Here is a tiny trained network, its code and every weight. The questions are about switching its units off for an input and a class, where a switched-off unit gives its printed mean instead of its output.

import numpy as np


def w(rows, s, z=0):
    codes = np.array(rows[::2]) - 128.0
    scale = np.full(codes.shape[1], s)
    scale[-1] = z or s
    return codes * scale


def norm(h):
    return h / np.sqrt((h * h).mean(-1, keepdims=True) + 1e-5)


def f(y):
    return np.maximum(y, 0)


def log_softmax(a):
    a = a - a.max(-1, keepdims=True)
    return a - np.log(np.exp(a).sum(-1, keepdims=True))


def net(x, mask):
    res = np.array(x, float).reshape(1, 7) / 4 @ E
    u = 0
    for l in range(4):
        y = f(norm(res) @ A[l][:, :-1].T + A[l][:, -1])
        res = res + np.where(mask[u : u + 4], y, B[l][:, -1]) @ B[l][:, :-1]
        u += 4
    return log_softmax(norm(res)[-1] @ U[:, :-1].T + U[:, -1])


A, B = {}, {}
E = w([
[135,77,50,177,98,91,132,63,89,145],'x0',
[44,142,93,116,36,205,63,67,148,208],'x1',
[84,117,44,137,193,29,124,140,135,82],'x2',
[119,114,126,136,153,185,98,159,68,169],'x3',
[201,135,183,176,2,103,151,175,64,130],'x4',
[168,99,85,121,163,220,207,157,224,156],'x5',
[200,120,125,31,101,40,113,54,183,181],'x6',
],0.006)
A[0] = w([
[204,117,218,145,59,210,111,131,154,145,128],'0.n0',
[198,93,146,103,100,76,152,63,191,122,34],'0.n1',
[1,163,163,32,86,4,70,25,107,106,2],'0.n2',
[17,99,98,139,194,197,101,150,132,77,35],'0.n3',
],0.0062,0.0034)
B[0] = w([
[168,155,118,127,93,186,159,134,114,93,241],'0.n0',
[195,179,104,111,86,139,164,140,139,112,200],'0.n1',
[84,65,253,213,145,78,17,9,209,184,255],'0.n2',
[202,252,81,248,102,159,183,124,128,113,215],'0.n3',
],0.0056,0.0046)
A[1] = w([
[123,99,197,132,190,10,131,176,68,75,58],'1.n0',
[151,107,67,65,217,73,131,91,186,133,4],'1.n1',
[71,74,96,98,78,127,102,170,71,161,39],'1.n2',
[123,102,87,41,229,82,148,76,172,114,47],'1.n3',
],0.011,0.0031)
B[1] = w([
[150,99,197,151,160,73,112,255,66,101,255],'1.n0',
[208,199,70,127,155,176,47,95,135,152,216],'1.n1',
[175,44,95,72,171,174,143,62,48,112,152],'1.n2',
[194,143,25,84,126,171,36,93,124,150,215],'1.n3',
],0.0087,0.0068)
A[2] = w([
[91,95,101,141,85,86,126,87,62,167,153],'2.n0',
[57,129,143,91,127,2,62,57,142,125,66],'2.n1',
[25,114,57,146,209,123,149,129,150,71,53],'2.n2',
[165,120,129,86,83,46,200,108,171,156,2],'2.n3',
],0.015,0.0018)
B[2] = w([
[103,16,88,195,115,141,124,100,102,96,212],'2.n0',
[38,104,253,159,157,52,32,60,190,254,255],'2.n1',
[39,218,73,231,159,115,213,126,219,96,181],'2.n2',
[156,114,149,78,62,63,200,101,238,79,183],'2.n3',
],0.011,0.0077)
A[3] = w([
[110,113,170,110,150,52,129,220,72,86,49],'3.n0',
[56,90,128,127,124,113,116,131,127,90,3],'3.n1',
[33,126,155,69,110,143,136,153,59,135,39],'3.n2',
[63,105,201,74,127,249,136,186,141,130,58],'3.n3',
],0.016,0.0022)
B[3] = w([
[103,103,144,100,159,101,98,182,79,16,254],'3.n0',
[134,130,140,73,108,194,96,162,137,148,174],'3.n1',
[166,131,84,135,104,118,167,121,194,132,151],'3.n2',
[102,194,157,87,147,96,202,121,25,254,200],'3.n3',
],0.015,0.0083)
U = w([
[112,90,163,112,186,90,99,237,67,2,192],'0',
[50,199,48,213,198,181,183,171,203,87,119],'1',
[214,171,12,66,195,170,45,116,195,137,56],'2',
[91,4,81,166,56,227,126,91,67,116,2],'3',
[57,71,215,152,141,90,32,81,204,185,226],'4',
[113,188,160,91,123,172,234,154,46,215,185],'5',
[197,101,157,49,41,109,201,133,230,82,93],'6',
],0.0099,0.0022)

Each question gives the input, the list of numbers given to net, and the class t.
The units are the neurons (one row each of A and B). Each row of codes is followed by its name. A weight is (code - 128) times the scale printed after its matrix; where a second scale follows, it is the last column's (A, B and U).
mask holds one flag per neuron, layer by layer. A switched-off neuron (its flag False) gives its mean, the last column of its row in B, instead of its output. The means were averaged over made-up inputs and are rounded, as every weight is.
A unit's drop is (log p(t) with every unit on - log p(t) with that unit switched off) / (log p(t) with every unit on - log p(t) with every unit switched off).
The circuit of an input: a set's keep is (log p(t) with only the set's units on - log p(t) with every unit switched off) / (log p(t) with every unit on - log p(t) with every unit switched off). Starting from the 12 units with the biggest drops (on a tie, the unit counted first), units are removed one at a time, each time the one whose removal leaves the highest keep (on an exact tie, the one counted first), for as long as the keep stays at least 0.8.
circuit, biggest first: the units of the circuit, biggest drop first
unit that matters most: the unit with the biggest drop
k most important neurons: the k neurons with the biggest drops, biggest first
top k neurons in layer l: the k neurons of layer l with the biggest drops, biggest first
drop of u: that unit's drop, to one decimal
input [2,3,-5,-8,6,-7,-6], class 3: unit that matters most => 1.n0
input [7,6,-6,2,2,6,2], class 5: circuit, biggest first => [0.n0, 1.n3, 0.n2]
input [-7,-6,5,-7,5,7,7], class 2: 2 most important neurons => [1.n1, 1.n3]
input [-2,6,-5,8,-2,-4,2], class 5: circuit, biggest first => [3.n3, 2.n1]
input [-3,2,7,-3,-5,3,6], class 2: 2 most important neurons => [1.n1, 1.n3]
input [6,0,-6,-7,-5,6,8], class 2: 2 most important neurons => [1.n1, 1.n3]
input [2,-7,2,6,-7,-5,3], class 2: 2 most important neurons => [1.n3, 1.n1]
input [-2,8,5,-1,-2,5,1], class 1: 2 most important neurons => [0.n3, 2.n2]
input [7,8,-7,4,5,4,-6], class 5: 4 most important neurons => [3.n3, 0.n0, 1.n3, 0.n2]
input [-4,-5,7,-3,3,8,-5], class 1: 3 most important neurons => [2.n2, 0.n2, 0.n3]
input [6,-7,-6,0,1,5,8], class 6: 2 most important neurons => [2.n3, 0.n1]
input [5,3,2,-3,-5,6,-1], class 2: 3 most important neurons => [1.n1, 1.n3, 0.n0]
input [-2,-4,-6,1,-2,6,5], class 6: top 2 neurons in layer 0 => [0.n0, 0.n1]
input [-6,7,7,8,-7,0,-6], class 1: circuit, biggest first => [2.n2]
input [-8,1,-6,1,4,5,5], class 5: drop of 3.n3 => 0.7
input [-5,-7,5,-6,2,0,8], class 2: drop of 1.n3 => 1.2
input [2,3,-4,3,1,8,6], class 6: drop of 2.n3 => 0.6
input [-1,-7,-6,-4,5,-2,6], class 6: 3 most important neurons => [2.n3, 0.n1, 0.n0]
